Below are the code and all the weights of a small trained network. Each question names an input and a class and asks about switching units off, where a switched-off unit gives its printed mean instead of its output.

import numpy as np


def w(rows, s, z=0):
    codes = np.array(rows[::2]) - 128.0
    scale = np.full(codes.shape[1], s)
    scale[-1] = z or s
    return codes * scale


def norm(h):
    return h / np.sqrt((h * h).mean(-1, keepdims=True) + 1e-5)


def f(y):
    return y / 2 * (1 + np.tanh(0.7978845608 * (y + 0.044715 * y**3)))


def log_softmax(a):
    a = a - a.max(-1, keepdims=True)
    return a - np.log(np.exp(a).sum(-1, keepdims=True))


def net(x, mask):
    res = np.array(x, float).reshape(1, 8) / 4 @ E
    u = 0
    for l in range(3):
        y = f(norm(res) @ A[l][:, :-1].T + A[l][:, -1])
        res = res + np.where(mask[u : u + 3], y, B[l][:, -1]) @ B[l][:, :-1]
        u += 3
    return log_softmax(norm(res)[-1] @ U[:, :-1].T + U[:, -1])


A, B = {}, {}
E = w([
[216,141,222,143],'x0',
[130,80,56,155],'x1',
[203,86,2,121],'x2',
[222,112,150,149],'x3',
[48,211,32,169],'x4',
[102,133,87,21],'x5',
[127,171,167,155],'x6',
[87,175,195,23],'x7',
],0.0066)
A[0] = w([
[71,53,109,95,224],'L0N0',
[165,4,46,121,112],'L0N1',
[119,42,166,80,252],'L0N2',
],0.014,0.0011)
B[0] = w([
[111,164,76,190,189],'L0N0',
[159,46,81,136,255],'L0N1',
[140,135,2,108,200],'L0N2',
],0.014,0.0064)
A[1] = w([
[124,142,62,139,254],'L1N0',
[87,130,211,252,136],'L1N1',
[144,103,175,57,102],'L1N2',
],0.015,0.00091)
B[1] = w([
[206,153,110,162,255],'L1N0',
[90,176,95,246,244],'L1N1',
[204,125,126,43,156],'L1N2',
],0.013,0.0061)
A[2] = w([
[255,67,209,236,189],'L2N0',
[116,186,55,48,1],'L2N1',
[75,195,104,98,142],'L2N2',
],0.014,0.00077)
B[2] = w([
[9,207,49,31,254],'L2N0',
[208,209,247,139,204],'L2N1',
[74,198,133,162,172],'L2N2',
],0.012,0.0076)
U = w([
[184,73,81,144,163],'0',
[118,117,79,102,92],'1',
[126,28,248,154,2],'2',
[172,107,95,170,121],'3',
[143,172,216,48,160],'4',
[48,193,169,219,170],'5',
],0.013,0.0066)

Each question gives the input, the list of numbers given to net, and the class t.
The units are the neurons (one row each of A and B). Each row of codes is followed by its name. A weight is (code - 128) times the scale printed after its matrix; where a second scale follows, it is the last column's (A, B and U).
mask holds one flag per neuron, layer by layer. A switched-off neuron (its flag False) gives its mean, the last column of its row in B, instead of its output. The means were averaged over made-up inputs and are rounded, as every weight is.
A unit's drop is (log p(t) with every unit on - log p(t) with that unit switched off) / (log p(t) with every unit on - log p(t) with every unit switched off).
The circuit of an input: a set's keep is (log p(t) with only the set's units on - log p(t) with every unit switched off) / (log p(t) with every unit on - log p(t) with every unit switched off). Starting from all 9 units, units are removed one at a time, each time the one whose removal leaves the highest keep (on an exact tie, the one counted first), for as long as the keep stays at least 0.8.
circuit, biggest first: the units of the circuit, biggest drop first
unit that matters most: the unit with the biggest drop
k most important neurons: the k neurons with the biggest drops, biggest first
k most important neurons of layer l: the k neurons of layer l with the biggest drops, biggest first
input [0,0,0,4,8,8,-4,8], class 4: unit that matters most => L2N1
input [-3,6,-3,-4,1,8,-8,7], class 5: 2 most important neurons of layer 0 => L0N0, L0N1
input [-2,-6,2,5,4,5,5,2], class 4: circuit, biggest first => L0N0, L1N1, L0N2
input [7,6,4,-1,2,-6,-4,6], class 1: 2 most important neurons of layer 2 => L2N0, L2N1
input [1,-8,2,-6,-8,-2,3,-6], class 4: 4 most important neurons => L2N0, L0N1, L1N1, L0N0
input [-6,-6,-8,-2,-7,-2,-7,-4], class 0: 2 most important neurons of layer 1 => L1N0, L1N1
input [4,-8,6,3,-4,6,1,-7], class 1: 2 most important neurons => L2N0, L2N1
input [1,-8,4,-8,8,-1,0,4], class 4: 3 most important neurons => L1N1, L2N1, L0N0
input [1,-8,4,0,8,-4,-8,5], class 4: circuit, biggest first => L1N1, L2N1
input [1,0,2,7,8,-2,0,-5], class 1: 2 most important neurons of layer 2 => L2N0, L2N1
input [1,-7,-4,7,2,1,-5,-1], class 4: 4 most important neurons => L0N0, L1N2, L1N0, L2N2
input [8,-6,1,-3,5,2,0,4], class 4: 2 most important neurons of layer 1 => L1N2, L1N1
input [2,-3,-3,5,7,3,0,5], class 4: circuit, biggest first => L0N0, L1N1
input [5,5,-2,8,-1,-6,-2,-5], class 5: circuit, biggest first => L2N0
input [5,-6,0,-5,4,-3,-7,7], class 4: 3 most important neurons => L0N0, L1N2, L1N1
input [4,-6,6,1,-7,3,7,-1], class 4: 2 most important neurons => L0N1, L0N0
input [-8,5,-8,-7,-7,2,-3,-8], class 0: 2 most important neurons of layer 2 => L2N0, L2N2
input [4,-7,8,4,0,-5,-5,-3], class 1: 2 most important neurons => L2N0, L0N2
input [-1,2,-8,-2,-8,-7,-7,1], class 4: 2 most important neurons of layer 1 => L1N1, L1N0
input [1,4,-3,5,-1,3,4,-2], class 1: 3 most important neurons => L2N1, L1N1, L2N2
input [7,8,1,2,-5,-5,-6,5], class 1: most important neuron of layer 2 => L2N0
